Below is a small trained network, with its code and all its weights. Each question gives an input and a class and asks what happens when units are switched off, that is, made to give their printed mean instead of their output.

import numpy as np


def w(rows, s, z=0):
    codes = np.array(rows[::2]) - 128.0
    scale = np.full(codes.shape[1], s)
    scale[-1] = z or s
    return codes * scale


def norm(h):
    return h / np.sqrt((h * h).mean(-1, keepdims=True) + 1e-5)


def f(y):
    return np.maximum(y, 0)


def log_softmax(a):
    a = a - a.max(-1, keepdims=True)
    return a - np.log(np.exp(a).sum(-1, keepdims=True))


def net(x, mask):
    res = np.array(x, float).reshape(1, 4) / 4 @ E
    u = 0
    for l in range(2):
        y = f(norm(res) @ A[l][:, :-1].T + A[l][:, -1])
        res = res + np.where(mask[u : u + 3], y, B[l][:, -1]) @ B[l][:, :-1]
        u += 3
    return log_softmax(norm(res)[-1] @ U[:, :-1].T + U[:, -1])


A, B = {}, {}
E = w([
[135,131,148,28,123,207,106,124,161,69],'x0',
[123,126,42,138,169,171,81,2,170,143],'x1',
[127,121,127,126,129,128,128,128,125,128],'x2',
[110,117,126,130,130,134,135,131,125,118],'x3',
],0.0047)
A[0] = w([
[126,123,130,251,128,19,155,153,115,176,97],'0.n0',
[128,122,107,147,134,126,109,98,152,135,96],'0.n1',
[123,123,75,252,140,54,141,94,123,175,3],'0.n2',
],0.015,0.0025)
B[0] = w([
[2,197,93,180,101,144,180,141,214,86,252],'0.n0',
[111,119,95,196,119,99,135,130,86,153,162],'0.n1',
[251,48,167,76,159,110,61,128,28,164,232],'0.n2',
],0.0077,0.019)
A[1] = w([
[179,151,230,61,94,91,164,187,122,132,7],'1.n0',
[166,148,181,106,130,102,194,156,124,156,57],'1.n1',
[141,159,43,131,135,171,133,9,172,156,36],'1.n2',
],0.016,0.0017)
B[1] = w([
[215,91,205,86,82,173,249,144,65,100,254],'1.n0',
[133,146,123,45,144,203,105,82,199,88,172],'1.n1',
[132,180,112,63,160,137,75,77,253,145,240],'1.n2',
],0.0056,0.0097)
U = w([
[1,190,112,206,98,98,173,193,166,94,254],'0',
[197,120,192,62,90,180,217,143,108,88,103],'1',
[194,67,105,169,157,80,70,114,16,180,154],'2',
[138,176,86,75,159,147,77,55,238,146,10],'3',
],0.0081,0.00083)

Each question gives the input, the list of numbers given to net, and the class t.
The units are the neurons (one row each of A and B). Each row of codes is followed by its name. A weight is (code - 128) times the scale printed after its matrix; where a second scale follows, it is the last column's (A, B and U).
mask holds one flag per neuron, layer by layer. A switched-off neuron (its flag False) gives its mean, the last column of its row in B, instead of its output. The means were averaged over made-up inputs and are rounded, as every weight is.
A unit's drop is (log p(t) with every unit on - log p(t) with that unit switched off) / (log p(t) with every unit on - log p(t) with every unit switched off).
The circuit of an input: a set's keep is (log p(t) with only the set's units on - log p(t) with every unit switched off) / (log p(t) with every unit on - log p(t) with every unit switched off). Starting from all 6 units, units are removed one at a time, each time the one whose removal leaves the highest keep (on an exact tie, the one counted first), for as long as the keep stays at least 0.8.
units of the circuit, in order: the units of the circuit, biggest drop first
unit that matters most: the unit with the biggest drop
top k neurons: the k neurons with the biggest drops, biggest first
drop when u is switched off: that unit's drop, to one decimal
input [0,0,7,4], class 0: unit that matters most : 0.n2
input [1,1,4,7], class 3: units of the circuit, in order : 0.n2, 0.n0, 1.n0
input [0,8,-4,6], class 2: top 3 neurons : 0.n0, 0.n1, 1.n1
input [0,-1,-7,7], class 0: top 2 neurons : 0.n2, 1.n0
input [-7,1,7,-2], class 2: top 2 neurons : 0.n2, 1.n2
input [6,1,-8,-3], class 3: top 4 neurons : 0.n2, 0.n0, 1.n0, 1.n2
input [7,1,3,-2], class 3: top 4 neurons : 0.n2, 0.n0, 1.n0, 1.n2
input [-2,-1,-4,-6], class 0: drop when 0.n0 is switched off : 2.1
input [-6,4,2,-1], class 2: drop when 0.n2 is switched off : 2.8
input [0,-7,-8,-1], class 0: drop when 0.n2 is switched off : 2.4
input [-2,-7,1,7], class 0: drop when 1.n1 is switched off : 0.0
